In the rows, 128 means zero.
Each row of numbers belongs to one of the objects below and depends on some of the facts about them. Some rows are named. Which object is each other row?

There are 4 kinds of fact about the objects: θ, η, δ, π.
baflim θ:stutam η:lusis δ:a π:70
basevi θ:bretritu η:drigrori δ:d π:560
bipa θ:sino δ:d π:545
bodras θ:vuvobas δ:c
bodro θ:nomastor η:lusis klidru drabuke gruvan δ:a
bragrum θ:vugrofel δ:a π:345
brekluk θ:revul η:klugrorir furul δ:b π:803
brenis θ:nomastor δ:a π:560
bresik θ:bretritu δ:c π:803
bretritu η:lusis
bretu θ:bretritu δ:a π:345
brevas θ:nomastor δ:c π:418
bribri θ:klekal δ:a
brigruno θ:rilom δ:b π:306
britres θ:tridel δ:e π:560
bromudal θ:tikli δ:b π:545
bromun θ:puflol δ:c π:293
bronem θ:nomastor η:toklan flatin δ:c π:463
buskir θ:skubrok η:grudi δ:b
dabe η:tugil
dadrutor θ:gute η:rubadra δ:a π:77
daflo θ:nomastor δ:d π:15
dakun θ:revul δ:b π:560
datruk θ:trulum δ:b π:523
dirapla η:muber
dogrur θ:tridel η:klugrorir δ:a π:792
drabuke θ:sino δ:a π:803
dremem θ:zogun δ:g π:545
drigrori θ:skubrok η:grudi δ:g
droskal θ:brobru η:kegrok skulum δ:b π:15
drusa θ:nomastor η:fludufun bribri drigrori δ:a
duli θ:stutam δ:c π:77
feden θ:rofir δ:d π:248
fegru θ:plovim δ:g π:792
finem θ:fazozol η:trizul δ:g π:803
flasa θ:flufla δ:e π:306
flatin θ:bograter η:fludufun brobru δ:b π:306
flebe θ:revul δ:g π:248
fleflagrim θ:stutam δ:c π:463
flegan θ:skubrok δ:d
fliklol θ:flufla η:fludufun toklan grudi δ:a π:985
fliplis θ:vugrofel δ:f π:985
flizokles θ:vuvobas δ:b π:803
floner θ:vuvobas δ:c π:15
fludufun θ:trulum δ:b π:70
fugrir θ:stutam δ:f π:345
fugrus θ:flufla δ:b π:418
fulekler θ:repu η:brigruno furul δ:e π:77
furul θ:flufla δ:e
gepla θ:bograter δ:g
gepli θ:fazozol η:fliklol δ:c π:77
giklam θ:stifor η:lusis δ:a π:463
giplam θ:puflol η:plimul brekluk pekur δ:a
gipur θ:vugrofel δ:a π:418
giskimis θ:plovim δ:e π:70
givi θ:stifor δ:b π:293
goker θ:repu δ:d π:523
grabru θ:brobru η:vugrofel δ:f π:306
grepen θ:nomastor δ:b π:803
grepus θ:bruplu η:kleklam δ:b π:77
grestir θ:bretritu δ:b π:77
grezir θ:zoplum η:rofir δ:a π:248
grudi θ:revul δ:a π:523
grura θ:plovim δ:b π:293
gruvan θ:bretritu η:puflol δ:b π:985
gurete θ:klekal δ:d π:70
kanek θ:vuvobas η:rofir pekur δ:g π:248
kegrok θ:pligun η:rofir δ:d π:15
kerar θ:trulum δ:e π:181
ketrer θ:plovim η:lusis ketus δ:a π:985
ketus θ:sino η:lusis δ:b π:523
kidu θ:skubrok η:basevi δ:b π:792
klakovan θ:trulum δ:c
klebu θ:zoplum η:brekluk drigrori δ:d π:181
kleklam θ:plovim η:roskur δ:a
klidru θ:tridel η:rabrol δ:e π:181
klugrorir θ:tobek η:kegrok δ:a
kodam θ:repu δ:a π:792
lemefe θ:bretritu η:skitom δ:a
lifidrom θ:tobek δ:f π:70
ligror θ:dabe δ:a
liruken η:fludufun buskir bribri
lusis θ:nomastor δ:a π:77
masor θ:nomastor δ:b π:792
mero θ:bretritu δ:a π:70
migron θ:stifor η:lusis skulum drusa δ:d
mimulol θ:fotu η:drabuke δ:a π:523
muber θ:nomastor η:toklan drigrori δ:a
nabri θ:flufla δ:d π:345
nafli θ:puflol δ:a π:181
nagu θ:nomastor η:tugil giplam drigrori δ:a
neklas θ:zogun η:fludufun trizul δ:a
nesidrok θ:fazozol η:lusis grudi kegrok gruvan δ:c π:306
nide θ:nomastor η:rilom plaskes δ:b π:181
pala θ:bograter δ:b π:803
pegra θ:tobek η:skitom buskir ketrer δ:f
pekur θ:fazozol δ:c π:248
pesak θ:klasku η:rofir furul δ:d π:418
pestu θ:vugrofel δ:f
petrim θ:fazozol η:dabe δ:c π:293
pitrenan θ:stifor δ:e π:985
pladel θ:skubrok η:pekur vebas δ:a
pladrusir θ:bretritu δ:d π:545
plaskes θ:rofir η:ketus δ:a π:345
plidrar θ:skiron δ:a π:560
plifli θ:bograter η:puflol grudi tratis drigrori δ:b π:345
plilar θ:fotu δ:g π:792
plimul θ:tugom η:ketus δ:e π:523
puflol η:tugil
rabrol θ:stutam δ:a π:306
raplari θ:gute δ:d π:803
rilom η:giklam zogun
ristim θ:vugrofel δ:b π:293
rofir η:lusis ketus
roskur θ:bretritu η:rofir δ:f π:792
rubadra θ:skubrok η:plimul gepli tratis δ:f π:523
rusin θ:klekal δ:a π:181
satri θ:stifor δ:a π:77
seli θ:vugrofel δ:a π:181
senum θ:vuvobas η:lusis triklin δ:a π:545
sesem θ:steke η:liruken δ:a π:418
skapedru θ:skubrok δ:c
skazul θ:vugrofel η:grudi kleklam δ:e π:803
skiron η:fliklol
skistil θ:vugrofel δ:e
skitom θ:pleflal η:lusis grudi furul δ:a π:523
skobozin θ:pleflal δ:d π:77
skugrum θ:trulum δ:a
skulum θ:skubrok η:vebas ketrer δ:f π:293
soklos θ:plovim δ:b π:463
stafos θ:fazozol δ:b π:70
stogrin θ:fazozol δ:c π:463
studuk θ:tikli η:kidu δ:d π:792
studus θ:trulum δ:f π:985
stunul θ:sino η:bronem bodro δ:a π:985
stuzim θ:vuvobas η:vugrofel δ:a π:77
tano θ:skubrok δ:g π:248
tapi θ:plovim δ:b π:418
taplesken θ:bretritu δ:b π:15
taze θ:bograter δ:b π:77
tegasku θ:repu δ:g π:803
tibren θ:bruplu δ:a π:985
tobek η:satri skiron studuk
tobon θ:grosko δ:d π:345
togris θ:bretritu δ:g π:306
toklan θ:revul η:fludufun δ:d π:345
tratis θ:fotu η:ketus δ:e π:463
trebre θ:vugrofel δ:a π:523
tretuta θ:fliske η:fludufun gruvan δ:d π:985
triklin θ:revul η:finem δ:f π:545
trivir θ:pleflal δ:b
trizul θ:stutam δ:b π:560
trunim θ:dabe η:drigrori δ:a π:523
tudis θ:stutam η:rofir δ:a π:523
tugil θ:fazozol η:toklan buskir dirapla δ:a π:560
vebas θ:bruplu η:lusis fludufun δ:b π:792
vebri θ:fotu δ:g π:545
viso θ:plovim δ:a π:545
vogro θ:zoplum δ:d π:792
vome θ:tikli η:liruken ketrer δ:b π:248
vufun θ:vugrofel δ:c π:545
zife θ:zoplum δ:g π:306
zozor θ:vugrofel δ:a

Known rows:
[ 91 121 145 157 113  71 115 158 140 169 130 146 104 139 141 125 136 111
 113 133 159  69 133 106 136 147 115  73 132 148  98 129 133 104  98 106] -> finem
[167 109 150 123 120 138 144 119 146 206 138 149 114 153 173 157 136 155
  96 141 128 100 187  76 105 127 117 126 112 111 150  64 116  51 152  94] -> lemefe
[106 120 135 130 129  93 152  99 132 154 137 120 109  94 111 133 118  80
  73 154 112  90 146 127 157 142 129 106 190 102  88 188 135 149 169 163] -> skistil
[124 124 152 135  78 127 111 144 141 196 152 145 134 148 184 160 143 168
 142 133 136  72 229 121 119 145 104  81  81 133 120  93 122  22 130  93] -> bresik
[115 100 157 119 105 211 140 134 121 115 110 136 150 106 136 169 126  63
  84 148 124 148 163 117 120 111 120 152 132 109 163 150 106 117 119 142] -> rubadra
[ 97 103 143 131 112 138 106 128 118 133 114 161 126 114 142 152 121 122
 122 154 122 120 118  99 127 127 122 140 134 136 115 124 122  90 126 136] -> tibren
[ 81 105 161 114 110 104  62 124 121 119 125 143 129  95  83 154 145 173
 120 134 125 125 116  89 132 124 110 144 164 117 117 139 103 123 121 133] -> klidru
[108 103 152 118 128 145 102 108 125 119 115 164 123 114 125 151 127 132
 122 139 125 119 119  85 133 129 119 154 138 138 114 134 122  87 125 124] -> stunul
[195 135 112 125 124 106 104 135 122 119 103 126 110 145  85 142 138  64
 104 139 117 184  46 137 116 151 125  52 148 141 117  96 117 103 108 120] -> muber
[168 168 114 132 136 106  92 115 107  52  95  89 149 169 112 124 159  99
 104 156 136 163  56 166 106 130 118  69 102 137  89 114 102  79 103 132] -> nomastor
[ 94 115 144 138  90  99  98 173 118 117 132 182 155 100 156 146 134 148
 168 134 145  91 157 103 137 134 111  97 128 158 126 123 119 124 110 151] -> grura
[109 101 165 140  81 133  81 168 128 175 127 172 128 129 164 168 122 209
 184 145 148  83 170  66 115 127 115 137  79 152 102  93 132  17 100  85] -> pladrusir
[ 71 107 148 150 104 109  98 153 121 123 110 174 121 119 162 144 119 134
 166 146 162  92 111  90 133 134 124 123 118 170  93 136 135  72  92 127] -> dremem
[151 126 145 114 103  84 137 203 131  95 143 159 179  91 117 148 154 146
 122 122 147 113 183  85 123 106 114 103 170 106 199 107  92 230 117 172] -> vome
[168 133 143 116 118 148 146 121 139 139 135 119 139 126 142 145 138  90
  89 136 122 112 195 131 137 135 116  95 125 112 128 149 121 100 142 123] -> nesidrok
[ 74  99 144 135 103 116  81 154 112 112 115 182 138 100 155 158 125 157
 168 143 141 110 120  87 130 124 119 132 136 156 114 125 125 108 103 144] -> kodam
[149 122 140 128 115 102 149 140 132 148 128 129 132 119 103 142 139 110
  58 150 124 129 136 105 114 118 122 113 177  92 160 112 100 157 152 152] -> plidrar
[ 96 129 126 126 137  55 136 106 133 140 147 145 116  97 147 130 121 116
 128 137 129  57 177 116 172 151 126  80 174 136  72 179 155 144 140 153] -> skazul
[ 96 116 142 138  91  96  99 177 120 113 131 184 156 101 155 143 135 150
 165 135 148  93 156 107 135 133 112  97 130 157 126 126 118 128 106 154] -> givi
[ 89 109 121 162 121  99  87 138 123 174 124 156 114 136 163 142 130 106
 125 137 126  81 130 116 141 136 109  93 111 157  83 130 139  93  97 112] -> giklam

Which object is each row?
No name comes twice in this set of rows, the named rows included.
[ 58 114 144 144 101  85 122 159 121 107 135 184 157  69 143 130 121 107
 148 136 143  69 165 113 164 141 118 104 170 156 108 189 133 187 121 190] -> ristim
[192 115  96 142 113 142  66 189 113  88  96 156 157 121 115 164 145  55
 136 125 124 187  81 118 128 111 111  71 108 151 144 114 115 174  43 130] -> nide
[ 91 102 171 128 126 202 172 171 105 145 113 113 127 115  42 170 105  39
  63 168  51 148  84 134  81 114 131 157 170 101 173 114 108 143 161 131] -> satri
[ 97 124 143 135 118 136 179 114 137 143 130 127 126  99 143 124 122  28
  53 147 130  88 176 154 157 148 124 100 168 111 113 209 130 139 153 166] -> pestu
[144 114 157 124 123 147 109 140 127 123 111 147 128 116 114 153 121 130
 135 143 130 116 128  85 130 119 123 152 118 137 103 149 129  91 112 111] -> tretuta
[147 124 139 115 115  99 134 134 132 151 132 112 130 113 107 152 139 128
  71 152 112 134 148 109 117 118 124 113 172  83 152 112 103 152 159 145] -> britres
[202 108 124 119 121 184 102 129 112 111  76 112 117 128  53 161 130  30
  50 160  98 246  18 125 103 114 129 124 158 106 150 118  94 127 117 132] -> lusis
[172 102 151 114 118 210 155 115 125 135 101 138 140 113 103 154 120  56
  37 164  96 174 126 114 113 107 120 173 143  95 168 147  95 115 173 155] -> taze
[ 68 156 157 137 146 127 143 122 109  90 129  90 150 153 127 128 141 125
  97 160 107  58 131 157  98 122 113 123 102 127 103 127 110  95 147 123] -> skiron
[107 110 156 142  93 113  86 177 118 114 112 164 143  96 132 157 120 171
 175 147 146 105 133  84 133 118 123 135 120 152 101 144 130 106  94 128] -> vogro
[187 127 129 127  90 110  65 204 109  63  91 145 154 101  76 165 137 131
 169 140 149 202  56  97 115 116 129  81 132 147 127 116 114 147  54 132] -> daflo
[101 118 133 133 119  89  85 121 121 155 133 148 114 128 151 152 128 151
 149 141 119  84 145 117 140 145 117  91 121 151  75 127 142  68 115 111] -> tratis
[ 87 102 146 138 102 146  88 158 113 107 119 186 155 101 152 152 126 134
 166 136 135 103 140 100 136 126 112 133 115 161 113 140 121 107 102 143] -> vebas
[ 72 157 164 129 156 134 164 137 107  80 133  94 152 156 117 134 137 116
 116 155  98  52 139 157  92 121 118 119 107 130 118 116 119  99 152 114] -> tobek

Now the same objects, written a new way:
Named rows:
[129 118 146 165 130 147 115 151 169 148 118 122 130 124  91 152 103 146
 136 114 121 108  98 113 152 109 138 113 153 106 131 156 132 150 124] -> floner
[163  93 195 164 144  98 110 112 170 164 105 117 129 132 112 210  96 117
 115  83 157 132  57  69 144 140 139 162 126 134  91 119  70 142 117] -> grezir
[135 110 189 164 140 123 118 109 124 127 102 127 117 166 105 190  78 136
 134 113 135 119 140 102 194 148 144 123 127 128 116  74  78 167 162] -> brigruno
[144 124 158 181 135 110 110 156 159 166 119 106 129 108 106 154 156 131
 126 103 126 140 107 123 181 107 127 147 130 133 101 111  76 139 110] -> gipur
[133 115 144 161 156 141  95 162 169 153 150 101 115 119 109 113 118 131
 132 119 114 120  88 115 147 117 129 102 135 115 137 164 124 144 107] -> bipa
[117 134 141 137 130 115 118 140 138 143 113 102 151 149 116 143 152 140
 142 136 132 116 135 140 157 122 133 117 146 137 134 110 122 131 135] -> dakun
[119 123 137 138 154 127 100 154 148 119 131  93 122 157 128 130 154 125
 149 135 127 118 132 141 152 138 129 121 143 153 132 103 126 113 118] -> britres
[138  77 190 170 133 143  96 154 132 148  96 122 130 129 113 197  87 134
 124  88 140  98  96  63 149 151 148 135 159 109  83 121 120 152 138] -> stafos
[127  25 209  77 162 163  13 148  75 152 154 115 126  73 143  87 121 156
 149 108 112 115  60  55 135 153 152  71 156  83 120 179 213  98 162] -> skobozin
[120  38 194  57 160 125  28  97  64 184 128 107 146  80 125 121 130 162
 152 123 121 113  36  56 112 170 164  91 167  81  93 225 193  97 178] -> grepus
[119 118 150 105 139 101  68 136 106 192 158  91 141  72 127  87 209 148
 140 133 105 155 104 138 183  99 124  92 132 113 137 153 133 109 143] -> fliplis
[162 143 105 156 117 116 137  68  68 193 150  75 151 154 152  89 130 133
 143 107 100 160 146  85 142 110 147 203 107 117 160  65 133  93  97] -> gute
[160 141 106 152 116 110 144  67  66 191 152  77 153 151 152  91 129 132
 149 104 101 158 149  87 149 104 147 200 109 117 160  60 131  92  93] -> revul
[115 140 154 131 140  97 112 121 126 143 122 106 144 142 106 139 145 143
 137 133 134 116 110 130 156 131 152 114 140 142 132 125 118 126 146] -> buskir
[121 154 169 132 129 108 120 109 143 136 112 128 149 138  94 152 128 164
 157 124 128 137  96 131 154 101 163 111 135 118 137 115 144 116 138] -> drigrori
[159 144 105 155 115 112 139  62  66 191 151  77 152 152 146  86 127 134
 144 100 100 159 149  87 148 109 143 199 109 119 156  65 129  90  95] -> fotu
[160 142 110 155 113 113 139  66  70 190 153  75 152 147 149  90 133 135
 146 104  99 160 144  87 143 108 147 198 107 123 163  65 126  93  99] -> fazozol
[130 161 145  92 141 103 107  92 159 167 122  93 152 141 138 105 146 128
 143 123 149 127  86 114 146 121 156 104 108 161 103 109 104  88 134] -> nagu
[133 127 165 124 137 103 104 133 134 160 127 105 148 128 142 130 157 135
 136 122 130 139 122 124 161 117 121 114 131 135 130  89 109 110 122] -> skugrum
[161 140 109 153 114 121 139  68  68 189 150  79 153 152 148  87 130 134
 143  99 100 162 147  85 145 107 146 203 108 117 161  60 130  95  98] -> stifor

Which object is each row?
No name comes twice in this set of rows, the named rows included.
[106 155 159 133 134 107 110 115 144 167 127  87 142 126 136  81 134 128
 134 119 157 110  93 108 162 106 155 106 109 175 117  71 116  93 137] -> bodro
[163 131 111 194 104 138 115  84  53 185 142  68 128 106 115  90 175 135
 157 101  92 186 173 106 211  93 151 223 103 124 145  57 123  93 109] -> vugrofel
[112  38 206  80 140 166  31 132  76 160 135 127 140  80 125 108 109 169
 152 113 111  99  64  58 137 140 167  71 173  67 119 194 227 110 179] -> duli
[154  82 178 191 148 158 104 164 182 127 114 123 114 140 101 188  74 109
 123  77 142 112  93  79 155 138 135 141 134 123 105 118 107 158 111] -> feden
[132 138 155 150 154  89 107 111 146 187 144  98 129 102 116 135 126 143
 118 121 128 138  51 103 140 117 142 121 128 126 135 161  93 121 113] -> senum
[151 108 187 173 131 121 123  99 186 145  85 133 135 137  79 226  65 144
 140  90 149 126  59  80 137 127 162 158 145 109 102 139 110 144 121] -> kanek
[119 129 161 143 167 124  96 141 127 114 137  96 105 154 114 114 122 130
 146 140 121 121 130 134 174 143 146 107 130 153 144 101 113 130 135] -> furul
[149  56 198 165 144 153  82 164 157 123 114 123 122 130 113 176  89 115
 133  81 140 110  93  66 148 143 143 131 136 116 107 114 129 142 128] -> gurete
[125  34 207  63 186 145   8 103  65 147 152 104 112  90 136 102 114 156
 159 134 111 118  52  62 136 187 165  91 159  97 108 207 185  99 172] -> fulekler
[141 107 190 196 130 144 120 139 163 125  99 138 113 142  78 203  52 133
 121  88 139 102  86  80 166 127 162 124 135 109 110 120 105 169 142] -> pekur
[105 126 219 213 129  85 128 163 119 133 108 105 120 108 127 149 108 114
 105  91 173 102 106  79 179 101 159 133 120 174 131  10 112 121 138] -> rabrol
[106  37 215  82 154 131  38 145  45 168 143 128 142  87 153 114 112 174
 135 120 108  97  63  49 107 161 151  71 183  61 119 185 205 117 171] -> grestir
[137 118 163 152 159 125 102 126 166 136 140 107 114 129  94 138 107 126
 129 111 129 124  80 108 147 126 145 112 121 129 137 160 116 142 119] -> kegrok
[123 138 161 132 120 125 113 125 153 147 109 121 155 140 113 153 124 166
 157 129 124 128 113 134 163 101 147 112 150 116 139 108 152 119 128] -> gepla

